Below is a small trained network, with its code and all its weights. Each question gives an input and a class and asks what happens when units are switched off, that is, made to give their printed mean instead of their output.

import numpy as np


def w(rows, s, z=0):
    codes = np.array(rows[::2]) - 128.0
    scale = np.full(codes.shape[1], s)
    scale[-1] = z or s
    return codes * scale


def f(y):
    return y / 2 * (1 + np.tanh(0.7978845608 * (y + 0.044715 * y**3)))


def log_softmax(a):
    a = a - a.max(-1, keepdims=True)
    return a - np.log(np.exp(a).sum(-1, keepdims=True))


def net(x, mask):
    res = np.array(x, float).reshape(1, 4) / 4 @ E
    y = f(res @ A[0][:, :-1].T + A[0][:, -1])
    res = res + np.where(mask, y, B[0][:, -1]) @ B[0][:, :-1]
    return log_softmax(res[-1] @ U[:, :-1].T + U[:, -1])


A, B = {}, {}
E = w([
[66,27,194,91,136,136,221],'x0',
[185,143,217,190,167,66,175],'x1',
[164,54,55,151,245,177,93],'x2',
[98,174,174,210,235,222,155],'x3',
],0.012)
A[0] = w([
[76,136,86,55,83,143,72,183],'N0',
[23,36,208,91,92,150,175,145],'N1',
[78,99,179,53,150,139,159,203],'N2',
[105,30,145,80,71,125,116,169],'N3',
[193,144,188,133,81,121,169,194],'N4',
[50,109,151,99,176,147,164,183],'N5',
[175,140,128,109,202,80,36,170],'N6',
[110,130,32,71,31,108,81,151],'N7',
[110,190,138,211,208,185,151,172],'N8',
[136,120,179,152,94,69,134,145],'N9',
[150,96,89,125,221,133,109,213],'N10',
[120,244,99,170,109,126,136,196],'N11',
[135,203,145,178,109,93,53,205],'N12',
[158,154,201,174,165,107,149,94],'N13',
[101,109,36,129,167,225,94,95],'N14',
[65,188,74,79,66,151,105,207],'N15',
[127,104,58,136,173,254,88,101],'N16',
[132,173,130,188,161,194,174,173],'N17',
[75,160,137,75,84,113,146,145],'N18',
[122,176,179,183,161,179,124,203],'N19',
[168,76,81,161,228,158,95,253],'N20',
[113,199,169,164,98,130,73,143],'N21',
[123,124,84,4,56,202,108,195],'N22',
[134,147,175,67,69,92,89,118],'N23',
[87,76,201,65,155,140,155,167],'N24',
],0.011,0.0045)
B[0] = w([
[90,63,89,131,151,86,47,199],'N0',
[106,65,109,144,82,125,124,241],'N1',
[133,39,94,110,98,128,133,198],'N2',
[209,124,96,103,114,164,160,204],'N3',
[158,132,155,131,85,184,147,189],'N4',
[112,76,158,124,161,76,126,192],'N5',
[175,118,153,181,132,152,139,192],'N6',
[114,135,80,150,184,84,44,229],'N7',
[172,151,180,115,198,92,50,246],'N8',
[124,147,152,133,85,162,136,180],'N9',
[119,105,87,162,90,171,79,215],'N10',
[95,166,168,175,100,119,114,202],'N11',
[85,181,210,122,151,126,151,208],'N12',
[137,120,180,121,149,100,95,193],'N13',
[61,130,97,142,53,160,114,218],'N14',
[38,85,145,168,91,102,100,204],'N15',
[95,104,124,200,63,167,114,228],'N16',
[137,171,185,110,202,86,98,209],'N17',
[100,53,91,153,103,101,157,181],'N18',
[153,128,161,114,159,94,111,212],'N19',
[142,95,106,183,86,160,89,251],'N20',
[95,183,141,144,115,143,126,181],'N21',
[110,44,83,59,124,88,104,216],'N22',
[157,116,147,143,139,99,131,191],'N23',
[107,5,94,134,88,93,146,205],'N24',
],0.011,0.018)
U = w([
[198,138,179,133,187,129,130,118],'0',
[93,138,132,254,73,199,116,210],'1',
[85,63,93,53,61,117,252,178],'2',
[75,90,126,126,149,21,85,231],'3',
[116,118,38,163,159,99,156,36],'4',
[118,241,201,88,162,118,160,54],'5',
[209,150,56,93,177,71,99,90],'6',
[104,110,53,64,114,137,82,3],'7',
],0.011,0.0034)

Each question gives the input, the list of numbers given to net, and the class t.
The units are the neurons (one row each of A and B). Each row of codes is followed by its name. A weight is (code - 128) times the scale printed after its matrix; where a second scale follows, it is the last column's (A, B and U).
mask holds one flag per neuron, in row order. A switched-off neuron (its flag False) gives its mean, the last column of its row in B, instead of its output. The means were averaged over made-up inputs and are rounded, as every weight is.
A unit's drop is (log p(t) with every unit on - log p(t) with that unit switched off) / (log p(t) with every unit on - log p(t) with every unit switched off).
The circuit of an input: a set's keep is (log p(t) with only the set's units on - log p(t) with every unit switched off) / (log p(t) with every unit on - log p(t) with every unit switched off). Starting from the 12 units with the biggest drops (on a tie, the unit counted first), units are removed one at a time, each time the one whose removal leaves the highest keep (on an exact tie, the one counted first), for as long as the keep stays at least 0.8.
units of the circuit, in order: the units of the circuit, biggest drop first
most important unit: the unit with the biggest drop
top k neurons: the k neurons with the biggest drops, biggest first
drop when u is switched off: that unit's drop, to one decimal
input [-1,-6,5,-2], class 1: units of the circuit, in order : (N16)
input [4,7,7,8], class 0: units of the circuit, in order : (N8; N15)
input [-5,-7,-3,5], class 3: top 3 neurons : (N22; N0; N20)
input [-4,1,-2,-2], class 1: top 2 neurons : (N8; N17)
input [5,-8,2,-3], class 7: top 4 neurons : (N3; N7; N0; N8)
input [-1,8,5,-8], class 1: top 2 neurons : (N8; N17)
input [4,-1,-8,-8], class 2: top 2 neurons : (N3; N8)
input [1,5,-3,0], class 1: top 4 neurons : (N8; N17; N22; N4)
input [-5,7,6,0], class 0: top 2 neurons : (N8; N14)
input [5,-4,-2,-2], class 2: top 2 neurons : (N8; N3)
input [8,-8,8,-7], class 7: drop when N7 is switched off : 0.4
input [1,3,1,5], class 0: drop when N15 is switched off : 0.0
input [2,3,-5,7], class 0: drop when N0 is switched off : 0.1
input [0,-2,5,-8], class 7: most important unit : N3
